Below is a small trained network, with its code and all its weights. Each question gives an input and a class and asks what happens when units are switched off, that is, made to give their printed mean instead of their output.

import numpy as np


def w(rows, s, z=0):
    codes = np.array(rows[::2]) - 128.0
    scale = np.full(codes.shape[1], s)
    scale[-1] = z or s
    return codes * scale


def norm(h):
    return h / np.sqrt((h * h).mean(-1, keepdims=True) + 1e-5)


def f(y):
    return y / 2 * (1 + np.tanh(0.7978845608 * (y + 0.044715 * y**3)))


def log_softmax(a):
    a = a - a.max(-1, keepdims=True)
    return a - np.log(np.exp(a).sum(-1, keepdims=True))


def net(x, mask):
    res = np.array(x, float).reshape(1, 5) / 4 @ E
    u = 0
    for l in range(4):
        y = f(norm(res) @ A[l][:, :-1].T + A[l][:, -1])
        res = res + np.where(mask[u : u + 5], y, B[l][:, -1]) @ B[l][:, :-1]
        u += 5
    return log_softmax(norm(res)[-1] @ U[:, :-1].T + U[:, -1])


A, B = {}, {}
E = w([
[75,140,201,108,178,152,228,253,166],'x0',
[123,209,158,172,222,38,159,84,87],'x1',
[129,130,129,126,128,127,127,128,128],'x2',
[67,156,153,28,116,124,213,12,127],'x3',
[128,128,122,139,121,127,134,124,134],'x4',
],0.0069)
A[0] = w([
[106,77,144,32,121,108,191,34,171,253],'0.n1',
[89,110,168,219,210,51,62,96,74,58],'0.n2',
[159,97,166,164,20,181,146,120,82,235],'0.n3',
[91,132,255,135,137,182,214,210,176,209],'0.n4',
[115,117,80,31,79,168,157,116,160,87],'0.n5',
],0.0069,0.0035)
B[0] = w([
[68,80,73,147,162,204,103,13,88,244],'0.n1',
[255,138,150,54,118,118,189,97,91,190],'0.n2',
[107,101,69,87,142,130,83,178,167,183],'0.n3',
[110,2,170,137,151,129,137,125,240,254],'0.n4',
[100,68,154,132,35,153,87,174,124,176],'0.n5',
],0.0089,0.0079)
A[1] = w([
[108,160,18,44,57,159,71,168,76,41],'1.n1',
[194,139,110,127,31,44,128,151,140,85],'1.n2',
[108,190,106,225,164,122,132,109,18,12],'1.n3',
[134,146,149,161,254,87,207,96,154,138],'1.n4',
[18,147,123,97,153,146,145,96,160,252],'1.n5',
],0.0098,0.0027)
B[1] = w([
[54,159,196,214,139,83,98,138,116,214],'1.n1',
[223,91,200,100,91,55,158,116,86,171],'1.n2',
[168,217,113,25,177,185,183,136,169,157],'1.n3',
[49,148,114,227,106,115,52,108,52,245],'1.n4',
[159,113,181,123,33,210,160,76,7,254],'1.n5',
],0.011,0.0067)
A[2] = w([
[96,99,137,182,201,123,129,255,157,173],'2.n1',
[93,175,122,97,159,168,89,59,129,99],'2.n2',
[168,43,68,72,142,198,174,125,159,144],'2.n3',
[116,189,174,198,152,67,96,173,157,3],'2.n4',
[98,61,110,34,120,184,160,192,223,178],'2.n5',
],0.0098,0.0033)
B[2] = w([
[150,201,111,151,83,52,61,173,125,254],'2.n1',
[51,177,106,164,167,158,190,150,67,189],'2.n2',
[145,111,74,37,196,46,151,192,191,198],'2.n3',
[117,193,254,114,176,101,114,146,187,184],'2.n4',
[148,180,27,123,174,85,173,51,137,229],'2.n5',
],0.01,0.0065)
A[3] = w([
[129,123,114,65,73,240,212,107,47,2],'3.n1',
[112,118,254,214,185,92,125,176,141,33],'3.n2',
[149,228,140,220,104,78,102,153,92,129],'3.n3',
[137,87,94,164,142,110,31,172,191,229],'3.n4',
[41,89,252,208,72,119,97,198,38,183],'3.n5',
],0.0085,0.0035)
B[3] = w([
[175,206,121,100,213,40,77,255,222,189],'3.n1',
[136,196,176,127,49,117,39,172,221,181],'3.n2',
[173,32,121,11,136,148,137,136,202,200],'3.n3',
[181,238,122,84,203,116,223,215,57,186],'3.n4',
[120,95,160,225,7,182,68,169,186,247],'3.n5',
],0.008,0.012)
U = w([
[162,196,192,180,85,86,57,203,195,174],'0',
[44,76,158,223,85,219,99,75,56,190],'1',
[253,123,161,80,151,84,149,97,51,150],'2',
[98,227,78,78,231,189,191,59,32,92],'3',
[179,170,26,105,206,39,195,235,214,2],'4',
[55,46,55,31,201,185,217,101,180,39],'5',
],0.013,0.0054)

Each question gives the input, the list of numbers given to net, and the class t.
The units are the neurons (one row each of A and B). Each row of codes is followed by its name. A weight is (code - 128) times the scale printed after its matrix; where a second scale follows, it is the last column's (A, B and U).
mask holds one flag per neuron, layer by layer. A switched-off neuron (its flag False) gives its mean, the last column of its row in B, instead of its output. The means were averaged over made-up inputs and are rounded, as every weight is.
A unit's drop is (log p(t) with every unit on - log p(t) with that unit switched off) / (log p(t) with every unit on - log p(t) with every unit switched off).
The circuit of an input: a set's keep is (log p(t) with only the set's units on - log p(t) with every unit switched off) / (log p(t) with every unit on - log p(t) with every unit switched off). Starting from the 12 units with the biggest drops (on a tie, the unit counted first), units are removed one at a time, each time the one whose removal leaves the highest keep (on an exact tie, the one counted first), for as long as the keep stays at least 0.8.
units of the circuit, in order: the units of the circuit, biggest drop first
k most important neurons: the k neurons with the biggest drops, biggest first
top k neurons in layer l: the k neurons of layer l with the biggest drops, biggest first
drop of u: that unit's drop, to one decimal
input [-1,2,4,0,7], class 2: units of the circuit, in order : [0.n2]
input [3,0,-1,8,-1], class 5: top 2 neurons in layer 0 : [0.n5 0.n4]
input [7,0,-1,-3,5], class 4: 3 most important neurons : [0.n4 1.n1 2.n5]
input [7,-3,-2,0,4], class 4: 2 most important neurons : [0.n1 2.n1]
input [6,0,1,8,6], class 5: top 2 neurons in layer 1 : [1.n1 1.n4]
input [-7,1,8,-3,2], class 2: 2 most important neurons : [0.n1 0.n5]
input [8,-3,7,0,6], class 4: 2 most important neurons : [0.n1 2.n1]
input [1,-8,-4,-7,-1], class 4: 2 most important neurons : [1.n4 2.n5]
input [-7,7,4,-2,-4], class 2: 2 most important neurons : [0.n2 0.n1]
input [-3,1,-1,7,8], class 3: top 2 neurons in layer 1 : [1.n4 1.n3]
input [-4,3,8,1,7], class 3: 2 most important neurons : [0.n4 0.n5]
input [0,2,6,-6,0], class 2: 2 most important neurons : [0.n4 0.n1]
input [-8,5,-8,1,5], class 3: top 2 neurons in layer 2 : [2.n2 2.n1]
input [6,-7,-1,1,5], class 5: top neuron in layer 3 : [3.n1]
input [1,-6,-2,6,-2], class 5: 4 most important neurons : [1.n4 2.n3 3.n1 3.n5]
input [-4,8,7,-5,-6], class 2: 2 most important neurons : [0.n2 0.n1]
input [-1,-6,3,2,4], class 1: 2 most important neurons : [1.n1 0.n4]
input [-2,7,2,6,-3], class 3: drop of 0.n4 : 0.9
input [-1,7,2,5,-4], class 3: drop of 0.n4 : 1.0
input [-3,8,-7,6,8], class 3: drop of 1.n3 : 0.2
input [-1,7,2,4,7], class 3: top neuron in layer 0 : [0.n4]
